In the rows, 128 means zero.
[111 120 105 141 126 177 132 104  97  86  83  79  99 134 120 120 139 164
 153 102 152 137 154 101 132 148 192 143 169 105 160  88  97 122]
Y
[169 185 107 131 147 125 103 141 101 137 141 110 106 171 108 126 140 129
 171  56 113  97 153  84  84 126 148  85  50 126 172 124 129  99]
L
[109 118 103 120 116 177 127 102  81  84  81  68 123 139 137 118 129 182
 140  90 171 114 176 107 133 159 192 137 149 106 138 104 118 132]
P
[154 174 106 107 155 119 130 128  67 147 154 119 102 167 123 124 120 156
 160  86 130 105 139  88  77 139 147 104  80 130 189 134 147 101]
Q
[157 190 107 126 151 129 112 152 125 154 133 131 116 159  95 129 143 144
 174  61 119  92 146  93  86 140 145 100  68 139 178 113 144  94]
F
[141 123 104 118 107 168 135 114  97  80  82  82  98 132 128 116 141 217
 128  83 173 116 178 105 143 165 200 133 161 112 133  64 112 109]
H
[145 153 131 145 110 107 129 102 104 147 113  88 131 143  97 103 134 184
 137  72  85 153 127  87 123 198 117  75 117 107 169 133 143  91]
B
[145 169 136 147 126 123 132 105 139 132 107  93 146 165  90  99 141 175
 141  70  83 151 119  95 147 164 141  72 121 146 150 121 133  75]
H
[133 212  98 108 150 147 111 125 100 152 123 122 117 184 105 119 119 139
 150  64 124  81 158  95 119 112 153 103  64 133 193 129 139  98]
P
[143 170 154 114 110 145 102 134 117 146 169  80 129 116 148 116 144 154
 125 111 145  63 159 139  82 145 189 134 117 116 151 116 141 105]
P
[120 110 100 144 125 176 141  98  90  80  89  82  95 126 138 123 115 161
 150 119 163 143 152 108 137 150 181 153 174 103 160  83 101 133]
Y
[148 202 104 130 142 156 121 142 126 154 125 137 120 171  94 137 121 142
 164  80 133  90 159 100 119 110 154 100  80 152 204 104 132 107]
F
[144 172 131 149 116 130 133 101 101 147 109  91 122 146 103  84 153 180
 130  84  91 151 129 106 131 183 132  83 123 109 157 138 141  94]
T
[136 118 111 118 111 173 132 109 102  69  78  80 108 145 126 118 139 206
 139  86 169 127 168 107 137 156 204 127 168 116 131  71 114 108]
H
[140 148 132 144 116 127 141 112 132 146 116 107 141 149  85 101 138 186
 140  80  85 152 120 100 130 191 123  73 137 133 169 128 135  91]
F
[154 170 159 124 109 150 105 141 128 148 177  80 119  96 144 131 143 153
 140 117 142  75 151 141  89 139 201 138 122 104 168 113 130  96]
Y
[145 149 132 168 121 129 125  97 125 117 112  97 137 168  94 109 140 146
 142  57  92 152 130 100 136 155 138  71  98 132 157 129 130 107]
L
[175 178 154 123  98 145  99 142 121 146 185  80 124 108 132 136 138 165
 135 112 161  65 155 132  86 150 175 114 113 129 155  96 126  92]
S
[132 111 106 132 102 174 127 125 111  79  72 100 100 135 121 121 148 216
 135  81 174 121 177  99 130 167 189 129 169 120 147  70 117 123]
F
[164 204 105 119 144 128 108 136  93 153 138 130  94 164 112 119 138 146
 176  72 114  97 146  91  88 129 133  98  64 117 164 132 145  96]
T
[147 165 125 161 127 129 135 105 113 126 114  64 126 147 107  95 143 163
 123  72  78 149 131 100 138 202 130  94 126 121 166 135 134  89]
R
[174 177 163 115 111 159  98 134 123 142 179  80 138 119 147 126 132 167
 141 117 152  90 149 152  84 147 202 122 109 130 160  77 142  94]
H
[170 169 160 120 106 143 106 138 134 148 176  82 123 104 143 124 140 173
 126 128 142  80 154 144  95 149 191 133 122 123 152  83 136  98]
H
[124 104 101 134  98 168 129 109  92  64  72  83 100 140 112 127 151 194
 130  74 161 119 172  99 140 158 197 125 155  96 132  84 100 134]
L
[155 177 112 110 157 122 127 129  62 157 162 123 104 160 121 127 119 149
 158  86 133  99 143  99  74 140 149 113  66 127 191 132 149 109]
Q
[143 179 128 163 115 132 135 102 124 134 115 101 133 167 100 101 138 162
 157  71  90 149 125  98 136 164 125  84 119 121 148 142 134  99]
T
[139 123  99 127 105 172 133 116  73  91  91  69 117 123 129 127 135 200
 132  93 192 118 176 102 138 177 179 131 147 108 144  85 108 120]
S
[144 212 100 120 144 157 104 136 114 134 128 127 111 173 116 143 125 140
 161  73 116  93 162  96 124 106 152 114  66 146 199 115 130 110]
R
[162 176 109 104 152 133 121 141 108 148 134 142 114 158 119 129 125 157
 182  90 128  94 149  95  73 122 156  83  84 141 190 118 149 102]
F
[172 198 107 112 151 116 103 149 103 150 146 115 110 167 101 125 143 149
 166  65 128  87 141  77  83 141 132  81  59 140 168 123 133  73]
S
[122 207 105 105 151 151 112 129 104 147 121 131 121 194 106 122 133 137
 149  68 127  81 159  97 117  99 161 104  65 148 190 127 138 105]
P
[172 198 108 111 163 124 111 146 100 155 142 107 110 164 109 119 134 147
 172  76 115  97 148  89  85 137 153  96  58 133 170 110 137  76]
H
[137 204  94 115 147 148 119 135  96 149 142 119 114 176  98 137 128 140
 151  65 134  90 156  93 115 113 161 115  64 134 196 127 134 101]
Q
[143 155 130 165 114 125 134 102 131 121 116  90 136 168  80 111 142 150
 141  52  83 141 129  94 138 159 139  61 108 130 153 135 117  98]
L
[139 125 106 115 108 167 131 114 102  76  79  82 100 137 126 118 139 214
 134  90 167 118 172 101 145 159 198 124 164 122 132  63 110 109]
H
[138 156 131 163 123 124 124 103 126 126 108  91 140 167  78 111 145 144
 144  58  80 146 123  93 137 155 137  64  97 133 156 134 123 103]
L
[158 203 101 125 153 131 106 145 108 141 144 101 109 155 113 134 143 128
 178  55 101  86 154  88  86 138 142 111  60 132 172 129 137  89]
R
[154 199 108 123 155 131 113 140  96 164 144 105 112 146 104 127 136 136
 178  62 111  99 135  90  84 140 156 110  60 111 192 129 137  73]
Y
[126 163 124 158 122 123 143 103 116 139 119  86 141 162  79 107 144 162
 127  46  91 144 126  91 147 174 134  89 113 132 161 153 135  87]
Q
[142 152 129 143 116 123 142 114 131 152 111 105 139 145  85  99 141 194
 132  78  87 153 122  96 135 192 124  64 132 141 174 122 133  92]
F
[148 205 108 131 139 131 105 139  97 155 114 128 110 172 107 135 131 143
 159  70 129  94 166  80 105 112 148 111  58 127 202 114 147 105]
B
[142 178 155 118 107 151  94 135 127 148 174  76 135 116 139 119 154 153
 132  94 145  65 157 141  74 148 195 132 110 120 151 106 138 102]
P
[139 208 116 119 149 158 115 131 111 152 133 122 111 172 106 134 123 138
 161  78 127 101 147 101 120 103 171 109  73 132 214 120 126  96]
Y
[163 187 111 117 147 106 102 147  97 147 122 126 106 162 117 132 143 147
 173  53 123  97 152  72  72 126 138  90  52 131 174 121 159  88]
B
[130 117  90 148 108 160 119 109  91  80  72  96  91 124 131 130 129 170
 148  85 171 125 182  92 130 148 166 140 146 107 142  70 117 136]
B
[129  97 103 133  99 164 130 115  91  62  80  85  97 148 122 125 148 195
 130  90 156 118 175  97 135 155 196 113 153 106 126  87 102 133]
L
[168 189 111 124 151 123 111 153 120 152 131 134 111 162 107 125 133 150
 175  68 122  95 146  85  83 132 140  84  73 150 182 116 147  90]
F
[172 196 108 105 150 120 106 144 104 142 142 114 110 168 102 129 135 149
 169  63 133  86 145  79  89 130 137  72  65 142 167 128 134  75]
S
[144 166 131 150 119 120 130 108 138 136 116  98 150 166  75 114 146 169
 137  58 100 143 115  88 141 169 119  66 110 147 151 133 124  81]
S
[133 160 124 144 116 127 131 104 129 123 110  94 133 153  97 113 135 177
 135  76  66 145 125  93 150 178 126  84 129 127 159 142 127  94]
R
[147 204 102 117 158 124 107 137  95 152 134 113 114 175 112 113 133 138
 165  53 117  80 154  84  87 134 148  95  54 135 170 132 143  85]
P
[168 174 164 131  95 144  91 137 108 144 165  85 129 119 141 134 146 166
 148  81 154  87 161 130  63 154 188 118  99 115 169  89 155  96]
B
[125 124 101 132 114 179 123 102  74  83  77 107  83 140 130 116 128 178
 151 113 164 134 166 109 131 142 169 135 164 100 139  90 109 148]
T
[132 109  97 141 109 173 136 109  67  79  83  71 110 131 137 124 131 186
 137 100 169 125 183 104 133 164 199 128 140  93 151  87 100 148]
L
[159 182 118 111 156 129 128 125  86 155 147 120 107 150 121 127 115 145
 178  85 122 106 132  98  78 126 160 102  80 114 202 132 141  87]
Y
[156 180 159 130  99 167  88 136 132 121 168  85 130 120 146 136 148 155
 143  96 132  83 156 142  87 142 192 128 124 132 162  98 135  98]
R
[162 168 161 130  93 142  89 141 118 140 160  83 132 107 149 139 149 164
 142  97 158  82 163 131  76 145 188 126 102 122 161  85 155 106]
B
[152 159 130 170 123 129 136 106 111 124 119  78 126 151 115  97 134 163
 124  75  85 154 131 102 130 198 127 100 132 124 166 130 132  92]
R
[136 177 135 150 115 128 131  99 123 143 110 111 127 160  90 100 144 167
 147  75  85 148 122 101 141 157 123  75 118 129 153 142 133 104]
T
[161 178 154 132 102 155  98 127 108 146 184  83 133 107 143 127 141 169
 132  75 166  93 154 139  78 155 197 133 106 125 177  95 146  99]
Q
[163 184 160 123  96 162  92 135 101 148 171 102 123 117 151 122 143 175
 146 124 148  87 153 149  79 148 189 127 112 105 155  99 143 114]
T
[144 158 132 173 114 127 129 103 120 125 118  89 139 165  86 107 142 149
 146  57  80 141 135  93 134 162 138  66 105 125 155 139 121  94]
L
[171 170 152 142  95 160  88 125 109 137 169 102 127 114 135 129 146 165
 134  75 151  90 163 144  78 143 202 113  87 112 172  80 135 107]
L
[139 171 133 125 115 126 128 106  97 154 114 104 125 151  96  94 142 195
 138  88  84 148 124 101 130 182 129  72 118 104 161 150 133 103]
T
[153 172 119 164 123 131 134 105 111 121 111  71 125 144 119  93 138 170
 131  67  86 145 142  94 137 194 136  93 131 123 170 129 131  85]
R
[156 152 127 168 119 126 128 101 100 127 116  72 124 151 101  86 144 166
 121  73  88 153 133 100 129 198 141  72 113 113 165 117 122  98]
L
[122 124 102 127 108 178 120 106  79  89  82 103  83 132 128 118 134 182
 142 119 162 129 166 113 137 148 167 143 161  96 135  89 108 150]
T
---
[100 130 136 120 128 133 145 115 147 135 130 155 128 161 131 130 130 132
 122 107 122 112 118 139 130 185 121 142 111 126 118 169 115 121]
C
[125 146 161 133 120 165 125 123 119 128 137 140 147 142 121 129 136 120
 155 131 126 109 148 131 118 137 158 123 126 123 123 117 142 138]
V
[121 104 142  99 126 130 115  98 148 142 122 132 136 161 135 120 123 108
 125 105 124 116 129 152 126 148 112 106 142 109 126 166 126 134]
K
[112 111 157 108 111 142 115 115 149 155 109 115 131 165 130 142 124 114
 150 129 138 111 119 161 120 159 130 111 132  98 148 149 123 123]
A
[109 126 138 139 143 136  96 103 133 172 111 114 136 147 134 134 133 124
 108 126 120 145 148  93 113 119 131 100 118 108 124 138 127 157]
J
[119 124 186 135 123 140 158  96 126 118 125 110 134 129 113 121 113 149
 108 107 113 131 138 125 120 144 158  90 121 132 141 119 130 132]
Z
[122 145 158 131 128 119 112 114 126 149 128 126 133 123 137 162 130 126
 133 121 120 137 172 102 125 121 133 120 129 115 117 145 119 133]
D
[130 147 116 127 128 157  89 116 115 132 140 125 135 120 119 113 136 101
 133 128 121 115 153 139 136 121 158 112 133 132 131 126 120 115]
W
[117 129 117 122 133 123 111 135 128 133 138 114 128 127 131 130 131 107
 133 121 129 126 100 128 128 117 129 142 127 102 146 138 150 114]
U
[121 135  71 140 114 124 109 143 127 132 125 127 111 130 122 129 125 111
 112 122 141 133 106  97 121 141 135 137 117 100 151 140 122 123]
A
[ 96 154 178 128 121 131 174 108 123 147 135 132 126 120 121 133 118 164
 118 107 113 129 150 124 127 150 162 109  85 131 131 126 131 136]
D
[120 127  96 133 121 127 126 127 119 117 134 123 124 148 129 129 123 109
 143 119 127 123 126 119 134 136 152 143 127 109 152 136 131 120]
J
[135 121 143 143 131 168 118 118 126 110 137 125 141 136 108 124 123 121
 133 128 121 120 138 110 120 106 155 109 122 143 120 106 145 149]
W
[115 131 205 119 120 133 171  77 130 136 148 130 131 128 130 142 130 147
 110 109 110 126 141 118 116 163 133  95 120 147 120 122 128 134]
X
[130 125  74 141 121 131 133 123 134 110 143 119 124 132 114 119 113 114
 129 130 134 113  96 129 157 109 135 141 123 114 145 122 140 124]
W
[142 119 109 130 131 152  95 104 139 123 135 132 143 132 118 100 119  95
 142 120 113 110 138 123 123 114 132 110 169 129 114 126 138 145]
C
[118 138 159 152 115 122  96 108 132 150 120 105 133 156 135 143 127 123
 129 139 121 138 166  68 122 103 141 115 148 107 123 138 127 140]
W
[109 111 111 104 114 129 115 116 142 149 124 147 135 164 136 113 115 132
 133 125 128 120 126 168 135 163 103 124 138  90 122 149 129 114]
G
[109 135  92 140  99 129 110 161 120 134 129 112 138 136 131 134 118 106
 152 139 133 126 111 112 143 136 135 144 132  99 162 136 131  96]
V
[113 130  87 136 132 126 124 134 111 132 141 109 127 135 131 121 122 124
 134 133 132 129 125 119 132  90 164 143 124 105 152 138 129 119]
W
[144 143 152 126 131 168 102 103 138 146 133 105 137 117 117 106 133 108
 146 139 118 108 131 138 134 132 148 105 131 126 130 117 139 146]
Z
[112 143  72 127 123 119 122 146 117 134 137 132 131 125 120 123 119 117
 125 108 134 135  94 128 138 146 132 135 129 112 164 133 118 101]
J
[130 133 173 140 140 148 110 112 129 145 120 119 132 142 119 153 129 143
 122 122 132 143 158 115 126  85 139 104 127  94 126 124 136 152]
Z
[134 125 151 129 113 144 121 123 122 113 124 137 130 141 115 115 120 118
 148 121 105 111 152 128 139 123 139 119 152 147 131 106 143 129]
J
[141 125 154 113 132 146 116 112 127 141 134 136 143 121 120 115 132 105
 140 111 106 108 141 125 120 117 138  99 149 153 122 131 135 140]
K
[124 132 137 104 111 131 125 129 145 150 110 132 115 149 142 132 132 121
 142 131 133 112 142 145 118 165 124 141 119 104 116 146 126 131]
G
[100 132 118 120 128 147 111 120 127 137 136 142 141 152 140 110 125 100
 124 127 124 123 121 151 120 154 136 125 118 108 139 152 122 100]
U
[122 128  96 141 121 117 134 143 116 119 124 128 124 124 132 128 118 113
 146 135 136 113 127 135 127 137 169 139 126 111 149 127 142 102]
D
[140 144 143 130 141 163 116 130 134 126 127 117 139 115 123 109 127 102
 134 131 116 123 152 119 114 112 149 128 129 137 119 112 126 155]
U
[117 127 156 141 122 144 113 116 132 150 125 140 141 154 117 137 121 137
 135 117 113 126 147  87 135 118 126 108 126 114 125 146 136 151]
Z
[144 147  72 130 113 107 119 138 131 135 135 120 131 120 126 115 113 121
 137 131 138 132 117 124 138 126 130 142 147 105 147 124 130 115]
K
[120 115 142 106 121 133 113  78 138 135 157 112 129 140 144 137 129 115
 120 110 115 136 131 124 122 166 108 113 128 104 116 153 125 128]
G
[112 124  70 146 132 140 137 126 117 106 168 130 120 133 138 121 119  91
 127 123 133 126 106 115 137 103 148 132 134 107 143 129 128 102]
W
[120 130 183 128 128 155 140 106 121 140 156 139 139 138 121 125 142 134
 156 127 111 108 129 122 134 131 146 111 122 149 130 119 150 140]
X
[128 129 143 107 127 131 151 112 129 125 142 134 128 115 116 130 129 151
 114 110 119 123 129 126 127 155 124 130 108 141 120 130 134 146]
X
[ 99 145 217 141 119 141 158 126 126 132 129 128 149 143 119 133 131 163
 143 122 124 130 144 138 134 140 147 110 112 134 129 112 134 126]
V
[109 138 123 132 115 116 140 139 124  98 143 150 123 129 128 127 111 123
 134 113 130 129 128 137 146 121 131 134 124 110 135 136 136  99]
D
[130 119  85 118 120 128 128 142 124 133 139 106 120 122 135 132 114 117
 150 120 131 132 118 118 139 110 128 140 136 107 156 143 118 128]
Z
[123 125  84 126 123 124 123 146 121 112 140 111 125 115 130 107 122 109
 157 120 132 127 130 133 145 115 153 136 110 112 142 130 129 120]
G
[110 153 157 147 108 134 107 139 144 168 106 128 116 154 127 153 135 120
 134 136 133 125 147  86 120 153 138 126 120  95 130 138 126 132]
A
[131 144 141 138 116 152 123 126 116 121 130 135 135 118 119 102 128 103
 149 129 107 104 159 134 136 132 173 112 128 141 129 108 131 111]
G
[121 105 167 123 122 126 112  85 140 109 146 142 118 170 146 140 146 105
 148 115 142 127 127 137 125 121 114 104 128 118 121 154 128 134]
A
[111 130 123 145 124 132 148 150 117 116 136 105 115 121 133 124 121 113
 137 129 129 127 109 124 141 125 162 135 119 114 165 128 131  91]
Z
[102 115 184 117 118 137 115 133 131 106 123 152 136 153 127 116 133 125
 139 118 129 125 151 139 127 142 129 102 119 129 115 140 144 115]
X
[100 116  83 154 122 131 128 142 106 129 162 132 127 135 145 136 127 117
 137 135 131 136 120 120 148 126 128 136 139  96 142 120 141  85]
V
[112 155 195 122 106 144 140  81 128 139 135 130 146 138 116 126 108 161
 121 119 111 133 155 138 121 148 152  93 108 126 133 121 133 135]
D
[118 124 146 118 137 133 137 103 119 123 142 147 145 131 120 111 133 133
 131 102 115 118 139 145 121 148 145 113 115 145 122 133 134 134]
U
[115 147 146 134 120 154 128 105 121 144 145 148 145 136 125  98 123 135
 143 127 112 121 137 137 119 125 155 100 135 151 133 115 128 121]
C
[100 132 146 145 127 130 115 104 133 187 120 132 138 147 142 136 124 135
 119 136 108 133 145  87 112 109 130 104 140 118 123 141 130 131]
C
[120 151 164 119 135 137 144 120 139 139 144 129 152 119 115 130 123 140
 126 107 121 133 133 129 119 168 137 114 116 126 118 131 126 127]
K
[116 122 137 135 131 139 138 102 140 142 119 139 138 156 117 130 125 137
 125 115 127 119 126 142 137 170 133 107 109 128 130 123 126 141]
J
[127 131 177 132 125 164 120 103 126 106 147 136 132 131 113 121 138  96
 149 113 118 110 136 135 127 115 158  90 123 143 130 117 137 132]
A
[112 115 142 103 114 137 113 102 140 147 126 130 121 151 136 132 129 108
 121 111 124 117 145 150 142 156 112 107 142 102 133 153 119 122]
X
[134 122 125 123 125 147 102 124 129 141 119 132 148 139 123 113 119 121
 149 146 120 108 160 132 117 116 142 118 157 129 112 123 134 137]
W
[108 123 172 142 117 124 106 107 145 133 129 120 140 154 130 156 122 124
 122 119 122 143 150  78 133 112 107 100 131 115 109 145 128 135]
W
[114 151 161 116 122 135 167 107 131 153 147 147 146 133 118 130 114 167
 126 117 112 124 146 141 125 162 144 122 107 124 120 124 138 127]
K
[113 104 138 105 135 138 109 113 129 149 117 122 129 157 140 131 134 126
 131 128 120 124 128 143 114 150 125 126 123 123 131 149 133 134]
J
[149 142 149 132 122 153 124 106 131 144 124 131 118 132 127 135 133 126
 142 144 122 108 146 128 126 123 145 129 119 139 124 115 139 159]
D
[123 150 151 142 123 132 106 107 131 161 115 115 129 132 132 149 124 122
 123 131 122 134 166 104 126 117 146 111 128 103 132 135 121 140]
D
[108 100 151 122 136 133 104  96 136 140 135 135 126 161 137 139 141 123
 127 116 137 130 137 152 124 150 119 102 132  98 120 150 127 123]
A
[113 111 141 119 123 155 141 122 135 143 114 160 127 164 134 141 115 117
 133 127 132 102 129 165 115 152 135 116 136 106 130 136 137 121]
D
[108 109 145 115 124 147 113 105 139 130 121 123 133 170 125 131 128 122
 130 119 137 113 132 155 123 165 143 113 117 104 127 151 135 126]
W
[124 113  97 131 126 118 116 142 129  89 138 115 126 136 135 147 121  94
 136 121 141 135 114 120 130 119 130 153 118  95 141 143 142 107]
U
[ 99 140 180 117 123 140 163 110 111 153 143 132 134 134 122 133 128 177
 114 102 110 134 149 124 120 139 138 120 117 124 127 126 132 146]
V
[107 138  97 112 109 133 146 120 116 132 161 136 125 115 133 142 104 128
 142 116 123 128 136 132 132 127 144 127 100 100 140 132 144 113]
D
[129 122 145 123 128 167 119 121 131 130 152 127 141 129 121 107 128 113
 163 127 113 112 123 131 126 128 140 111 128 130 117 110 154 140]
G
[137 141 119 136 125 164 117 133 122 124 131 119 140 120 111 112 115 116
 151 117 106 117 176 124 130 127 172 128 149 138 132 114 115 134]
C
[148 136 142 145 120 151 123 147 146 121 110 123 134 145 122 149 114 111
 150 136 133 120 152 108 129 138 134 140 155 107 126 124 115 137]
Z
[129 151 160 116 110 116 163 104 123 154 134 131 140 129 115 122 114 173
 136 107 121 130 155 147 128 147 154 107 130 134 141 112 124 133]
K
[111 142 185 125 115 129 167  99 129 129 137 131 134 124 127 127 113 164
 121 125 113 131 144 138 119 164 144 112 106 143 124 119 131 125]
D
[123 120 153 144 129 137 109 123 133 154 106 108 134 150 126 149 120 119
 128 116 131 137 146 100 122 111 140  98 156  92 145 138 119 140]
Z
[ 98 121  91 147 118 147 138 147 128 114 152 129 129 147 124 132 103 122
 146 120 124 134 109 115 150 100 142 140 109 104 152 131 142 106]
C
